Here is a tiny trained network, its code and every weight. The questions are about switching its units off for an input and a target symbol, where a switched-off unit gives its printed mean instead of its output.

import numpy as np


def w(rows, s, z=0):
    codes = np.array(rows[::2]) - 128.0
    scale = np.full(codes.shape[1], s)
    scale[-1] = z or s
    return codes * scale


def f(y):
    return np.maximum(y, 0)


def softmax(a):
    e = np.exp(a - a.max(-1, keepdims=True))
    return e / e.sum(-1, keepdims=True)


def log_softmax(a):
    a = a - a.max(-1, keepdims=True)
    return a - np.log(np.exp(a).sum(-1, keepdims=True))


def net(x, mask):
    ids = ['ΓΛΩημσψ'.index(c) for c in x.split()]
    T = len(ids)
    res = E[ids] + P[:T]
    u = 0
    for l in range(2):
        q, k, v = (res @ M[l].T for M in (Q, K, V))
        z = softmax(np.where(np.tri(T) > 0, q @ k.T / 3**0.5, -1e9)) @ v
        res = res + np.where(mask[u], z, O[l][:, -1]) @ O[l][:, :-1]
        u += 1
        y = f(res @ A[l][:, :-1].T + A[l][:, -1])
        res = res + np.where(mask[u : u + 4], y, B[l][:, -1]) @ B[l][:, :-1]
        u += 4
    return log_softmax(res[-1] @ U[:, :-1].T + U[:, -1])


Q, K, V, O, A, B = {}, {}, {}, {}, {}, {}
E = w([
[80,132,135,99,138,87,176,153,104],'Γ',
[73,108,144,109,135,80,150,76,121],'Λ',
[76,151,98,95,167,116,63,37,80],'Ω',
[202,84,206,91,85,116,180,102,66],'η',
[82,173,127,152,3,133,135,85,126],'μ',
[87,104,98,113,129,67,145,100,113],'σ',
[99,56,126,230,157,95,165,199,38],'ψ',
],0.015)
P = w([
[121,79,2,186,186,208,116,82,100],'0',
[65,110,98,140,146,140,159,88,23],'1',
[107,133,80,125,147,113,162,123,92],'2',
[123,133,92,115,135,96,152,127,123],'3',
[120,132,111,126,129,82,136,137,134],'4',
[127,128,118,130,117,66,127,137,145],'5',
[129,128,132,136,110,61,118,137,150],'6',
[130,118,141,136,99,47,112,136,152],'7',
[130,119,151,145,94,31,106,135,147],'8',
],0.0086)
Q[0] = w([
[178,85,139,194,242,128,142,126,145],'L0H0',
[112,113,149,162,3,58,192,193,190],'L0H0',
[130,152,156,45,145,41,148,160,181],'L0H0',
],0.0055)
K[0] = w([
[75,133,72,225,169,124,171,239,82],'L0H0',
[255,11,198,112,134,153,208,81,94],'L0H0',
[175,204,146,136,127,197,191,104,81],'L0H0',
],0.0054)
V[0] = w([
[142,165,154,112,72,171,101,62,184],'L0H0',
[4,144,61,90,126,113,103,114,166],'L0H0',
[254,112,168,58,127,165,126,102,120],'L0H0',
],0.0071)
O[0] = w([
[91,119,147,144,107,187,173,191,126,4],'L0H0',
[96,79,115,152,131,189,103,91,59,51],'L0H0',
[124,139,108,152,154,121,147,116,255,98],'L0H0',
],0.0097,0.0025)
A[0] = w([
[134,181,83,179,115,254,125,138,165,1],'L0N0',
[179,81,140,73,95,165,108,95,19,42],'L0N1',
[90,49,69,178,199,189,201,208,107,29],'L0N2',
[104,152,179,73,101,115,180,93,175,149],'L0N3',
],0.0094,0.0063)
B[0] = w([
[33,92,169,89,136,114,231,143,154,135],'L0N0',
[162,122,110,165,151,158,141,151,233,254],'L0N1',
[55,215,247,233,250,117,135,62,173,153],'L0N2',
[145,116,158,198,149,121,177,160,45,248],'L0N3',
],0.011,0.0073)
Q[1] = w([
[54,71,229,120,55,87,219,240,135],'L1H0',
[134,79,24,244,201,33,254,138,58],'L1H0',
[197,255,250,151,55,132,176,235,228],'L1H0',
],0.007)
K[1] = w([
[131,99,212,121,45,92,159,150,110],'L1H0',
[182,1,241,80,192,59,234,163,108],'L1H0',
[115,172,190,208,46,162,156,192,86],'L1H0',
],0.0098)
V[1] = w([
[140,183,53,173,82,120,153,74,135],'L1H0',
[170,110,93,115,195,131,106,204,254],'L1H0',
[111,72,96,129,202,72,83,143,48],'L1H0',
],0.0084)
O[1] = w([
[40,146,134,126,148,67,126,177,65,209],'L1H0',
[202,166,251,122,71,133,133,164,118,7],'L1H0',
[1,71,149,147,82,219,229,130,135,101],'L1H0',
],0.0084,0.0021)
A[1] = w([
[72,139,101,92,43,194,175,94,156,77],'L1N0',
[82,125,218,78,195,87,162,142,68,81],'L1N1',
[142,117,43,2,108,74,74,146,66,60],'L1N2',
[142,110,142,112,81,108,165,211,67,2],'L1N3',
],0.0097,0.0085)
B[1] = w([
[123,141,128,207,192,147,114,122,145,170],'L1N0',
[144,93,71,161,152,142,122,188,124,255],'L1N1',
[113,88,191,166,99,71,82,129,207,149],'L1N2',
[3,121,198,130,124,63,57,187,162,151],'L1N3',
],0.017,0.0037)
U = w([
[117,159,107,127,195,147,145,102,175,147],'Γ',
[154,90,30,108,28,170,173,95,1,219],'Λ',
[126,80,139,135,65,94,109,125,204,107],'Ω',
[166,158,147,152,175,100,96,122,103,1],'η',
[137,172,129,87,142,138,118,196,147,130],'μ',
[112,175,203,118,131,88,138,110,44,93],'σ',
[207,151,163,115,124,134,138,129,160,174],'ψ',
],0.0096,0.0078)

Each question gives the input, a string of symbols that net reads in full, and the target symbol t.
The units are the heads (3 rows each of Q, K, V and O) and the neurons (one row each of A and B). Each row of codes is followed by its name. A weight is (code - 128) times the scale printed after its matrix; where a second scale follows, it is the last column's (O, A, B and U).
mask holds one flag per unit, layer by layer, with each layer's heads first. A switched-off unit (its flag False) gives its mean, the last column of its rows in O or B, instead of its output. The means were averaged over made-up inputs and are rounded, as every weight is.
A unit's drop is (log p(t) with every unit on - log p(t) with that unit switched off) / (log p(t) with every unit on - log p(t) with every unit switched off).
The circuit of an input: a set's keep is (log p(t) with only the set's units on - log p(t) with every unit switched off) / (log p(t) with every unit on - log p(t) with every unit switched off). Starting from all 10 units, units are removed one at a time, each time the one whose removal leaves the highest keep (on an exact tie, the one counted first), for as long as the keep stays at least 0.8.
units of the circuit, in order: the units of the circuit, biggest drop first
unit that matters most: the unit with the biggest drop
top k neurons: the k neurons with the biggest drops, biggest first
k most important neurons of layer l: the k neurons of layer l with the biggest drops, biggest first
drop when u is switched off: that unit's drop, to one decimal
input Ω μ η, target ψ: units of the circuit, in order -> [L0N1; L1H0]
input μ η ψ, target η: units of the circuit, in order -> [L0N1; L0N2; L1H0; L1N1]
input μ μ μ μ η μ, target ψ: units of the circuit, in order -> [L0H0; L0N3; L1H0; L0N1]
input μ Γ η μ μ μ, target σ: top 3 neurons -> [L0N3; L0N1; L1N1]
input μ ψ η μ Λ, target Λ: top 3 neurons -> [L0N1; L1N1; L0N2]
input Ω μ ψ, target Γ: 2 most important neurons of layer 0 -> [L0N2; L0N3]
input μ μ μ, target Ω: unit that matters most -> L0N3
input η Λ ψ, target η: units of the circuit, in order -> [L0H0; L1H0; L1N1]
input μ η Γ μ, target ψ: units of the circuit, in order -> [L0H0; L0N1; L1H0]
input ψ Γ σ μ, target Γ: units of the circuit, in order -> [L1N0; L1H0]
input η Λ Ω Γ, target μ: units of the circuit, in order -> [L0H0; L1H0; L1N1; L1N3]
input ψ ψ η μ, target σ: 2 most important neurons of layer 0 -> [L0N1; L0N3]
input μ ψ μ μ, target Ω: top 4 neurons -> [L0N3; L1N2; L0N2; L0N1]
input μ Λ Λ Γ μ μ μ Γ, target Λ: unit that matters most -> L0N1
input μ μ ψ Ω η Γ η ψ, target Λ: top 2 neurons -> [L0N1; L0N3]
input η Γ μ σ, target Ω: top 2 neurons -> [L1N2; L0N1]
input μ Γ Λ ψ Γ μ Γ ψ, target Λ: units of the circuit, in order -> [L0H0; L1H0]
input Γ Γ Ω μ ψ ψ μ, target Λ: 2 most important neurons of layer 0 -> [L0N3; L0N1]
input μ Ω η Γ η Ω, target Λ: top 2 neurons -> [L0N1; L0N2]
input Ω Λ Ω μ ψ Λ, target Λ: top neuron -> [L0N1]
input σ μ μ Γ Ω μ Λ σ, target Λ: 2 most important neurons of layer 0 -> [L0N1; L0N2]
input σ μ μ Ω σ, target Λ: 2 most important neurons of layer 1 -> [L1N3; L1N2]
input ψ μ η η ψ ψ, target Ω: drop when L0H0 is switched off -> 2.6
